Input:
[[144 145 116 123 127]
 [114 106 149 140 123]
 [127 129 117 146 143]]
Output: 127

Input:
[[143 121 123 127 122]
 [112 121 135 129 126]
 [101 105 145 115 156]]
Output: 122

Input:
[[113 133 145 153 115]
 [120 139 121 151 126]
 [126 131 126 132 127]]
Output: 115

Input:
[[124 122 132 104 133]
 [116 121 127 105 131]
 [127 113 118 115 145]]
Output: 133

Input:
[[132 130 115 123 120]
 [132 130 121 129 132]
 [138 136 133 151 135]]
Output: 120

Input:
[[111 152 125 114 152]
 [132 124 116 132 124]
 [122 111  99 105 125]]
Output: 152
---
121  140  151  129  133 => 140
130  121  112  133  155  133 => 121
111  135  105  105 => 135
148  135  128  100  142  103  143 => 135
129  112  109  104  108  113 => 112
155  116  140  108  113  113  122 => 116
120  140  145  141  132  146  153 => 140
123  133  136  150 => 133
104  135  123  148  144  120 => 135
125  123  125  146  158  120  110 => 123
---
118,136,120,133,111,126,126
141,135,124,111,103,130,102
137,121,134,127,145,135,129
=> 120

122,152,144,118
119,128,129,110
140,126,124,141
=> 144

153,125,122,150,128,122,115
157,126,116,143,137,148,137
147,152,148,112,118,117,124
=> 122

112,100,152,129,138,132
130,109,149,115,122,129
98,141,116,120,146,138
=> 152

141,126,108,111,117,147,114
142,131,108,108,118,145,111
109,147,116,153,127,121,118
=> 108

125,114,101,137,123,143,126
100,127,128,153,105,148,108
136,113,153,112,141,138,151
=> 101

126,135,136,122
127,131,133,124
133,110,103,146
=> 136

103,143,129,116,119,138
133,117,138,133,138,119
115,121,109,106,123,135
=> 129

124,153,133,157
133,117,118,116
127,120,120,104
=> 133
---
128  136  143  149  110  145
128  136  133  128  103  145
109  126  123  121  137  145
-> 121

102  107  129  127  126  129  127
111  114  129  127  127  129  127
109  112  129  127  127  129  128
-> 127

112  153  130  138  126  117  111
140  142  126  117  148  142  135
111  144  116  130  103  105  116
-> 103

131  146  138  132  155  142
117  108  101  108  106  110
135  126  137  146  117  132
-> 146

127  122  133  125  122  134  136
122  134  127  139  134  126  124
137  106  134  106  108  145  145
-> 108

149  113  132  147  118  141
123  128  116  105  125  148
134  119  129  143  134  123
-> 143

116  140  128  136  123  133
125  156  128  135  127  131
141  128  128  120  123  119
-> 120

128  103  137  128  103
123  143  114  125  141
122  142  122  120  137
-> 122
---
Input: [118 157 153 125 141]
Output: 118
Input: [131 127 157 149 133]
Output: 131
Input: [108 150 104 110 104]
Output: 108
Input: [140  99 147 129 106]
Output: 140
Input: [145 130 158 129 133]
Output: 145
Input: [128 121 142 151 118]
Output: 128
Input: [118 131 105 136 128]
Output: 118
---
((103, 115, 121, 139, 112), (123, 107, 119, 130, 121), (147, 133, 141, 126, 138)) | 141
((124, 145, 127, 117, 102, 126), (124, 144, 125, 116, 103, 131), (125, 145, 127, 118, 102, 125)) | 118
((148, 133, 133, 133, 123, 128), (142, 128, 140, 126, 123, 126), (110, 119, 99, 109, 120, 133)) | 109
((116, 133, 128, 110, 150, 141), (115, 140, 141, 133, 148, 119), (147, 125, 137, 140, 151, 124)) | 140
((116, 128, 105, 128, 141, 122, 137), (137, 128, 129, 114, 130, 142, 127), (131, 140, 107, 140, 136, 117, 123)) | 136
((104, 148, 134, 143, 111, 130), (104, 136, 98, 126, 111, 130), (104, 136, 113, 143, 111, 130)) | 143
((111, 100, 100, 128), (124, 109, 99, 125), (148, 145, 145, 112)) | 145
---
126,125,127,117
133,130,130,156
value 127

140,134,116,120,105
143,126,107,106,120
100,129,101,132,131
value 106

147,126,140,109,124,114,125
115,134,106,141,121,114,125
value 114

136,157,117,110
110,137,106,126
value 117

116,128,149,118
144,156,140,138
135,125,131,136
value 140

125,113,135,137,99,115
131,118,113,118,106,117
117,101,112,127,107,138
value 106
---
[[126 145 119 109 147]
 [133 136 155 145 138]] >> 155

[[107 118 134 132 116 144]
 [120 132 128 118 139 140]] >> 118

[[106 102 103 136 126 128]
 [139 115 150 149 115 117]] >> 149

[[117 126 151 136 104 126]
 [125 124 136 129 121 121]] >> 129

[[102 136 138 115 153]
 [122 130 131 126 123]] >> 131

[[124 101 123 108 134]
 [129 116 149 135 130]] >> 149

[[143 145 114 115 147 138]
 [106 110 116 157 106 134]] >> 157

[[138 146 110 103 106 147 158]
 [143 127 126 115 118 127 136]] >> 118
---
[[139 138 141 149]
 [114 107 136 110]
 [116 128 157 148]] ans = 107

[[144 145 150 157 127]
 [116 125 139 138 111]] ans = 125

[[144 140 114 126 147 102 125]
 [117 136 140 144 142 154 142]
 [131 147 130 119 155 142 111]] ans = 136

[[143 138 121 136]
 [105 128 128 126]
 [120 123 129 114]] ans = 128

[[140 150 128 144 147 116]
 [111 140 120 156 125 129]
 [158 135 136 122 144 117]] ans = 140

[[138 142 157 133]
 [137 108 128 117]] ans = 108

[[155 127 126 116 148 127]
 [149 129 129 132 116 127]] ans = 129
---
133,124,134,103
132,139,125,103
Answer: 133

119,121,128,134,104,135 Answer: 119

103,115,123,136
121,106,131,122
Answer: 103

118,146,148,156,137 Answer: 118

101,153,116,111,126,123 Answer: 101

100,156,155,109 Answer: 100

123,149,135,112,128 Answer: 123

129,126,113,105 Answer: 129
---
[145 134 125 149 104 143 138] => 125

[[116 129 115 111]
 [121 130 132 133]
 [143 137 120  99]] => 120

[149 118 121 130 135 108 149] => 121

[119 125 131 102 104 123] => 131

[[132 141 141 149 112]
 [139 122 118 106 144]] => 118

[[ 98 123 129 152 142 122 102]
 [134 128 133 112 127 132 139]] => 133
---
(104, 127, 129, 126)	126
(112, 114, 120, 122, 104, 140)	140
(110, 112, 103, 124)	124
(104, 117, 131, 133, 119, 120, 125)	125
(147, 128, 132, 100, 114, 134)	134
(136, 127, 120, 111, 130, 122, 101)	101
---
Input:
[[107 108 123 116]
 [116 137 132 122]
 [139 128 136 151]]
Output: 132

Input:
[[119 118 141 131 125 140]
 [108 126 111 121 133 129]
 [136 106 129 129 108 137]]
Output: 133

Input:
[[146 125 150 141]
 [126 126 133 116]
 [138 124 146 127]]
Output: 133

Input:
[[128 134 126 105 132 115 130]
 [114 131 118 113 125 144 138]
 [138 118 117 118 137 146 129]]
Output: 144

Input:
[[132 139 115 153]
 [123 121 135 104]
 [125 117 141 105]]
Output: 135

Input:
[[113 131 136 120 124 121]
 [138 134 115 141 116 136]
 [129 110 131 126 141 107]]
Output: 116

Input:
[[129 127 106 106 125]
 [122 123 118 121 143]
 [129 111 124 132 128]]
Output: 121

Input:
[[141 113 135 107 116 132 122]
 [136 107 133 102 120 125 133]
 [150 110 144  99 108 129 126]]
Output: 125

Input:
[[107 127 129 129 142]
 [113 127 129 127 129]
 [103 127 128 126 129]]
Output: 127
---
[[122 132 140 130 139]
 [144 102 114 129 143]] | 129

[[118 127 133 118 141]
 [122 145 151 122 123]] | 122

[[144 143 118 142 116 103]
 [146 151 140 108 107 152]] | 107

[[139 140 126 151]
 [105 129 116 139]] | 116

[[121 112 145 152 107]
 [121 143 119 117 155]] | 117

[[140 116 123 106]
 [121 121 157 136]] | 157

[[105  99 125 120 142 124]
 [113 107 144 125 118 145]] | 118

[[112 124 127 117 123]
 [127 139 109 121 102]] | 121

[[109 109 114 129 112]
 [115 119 133 100 150]] | 100
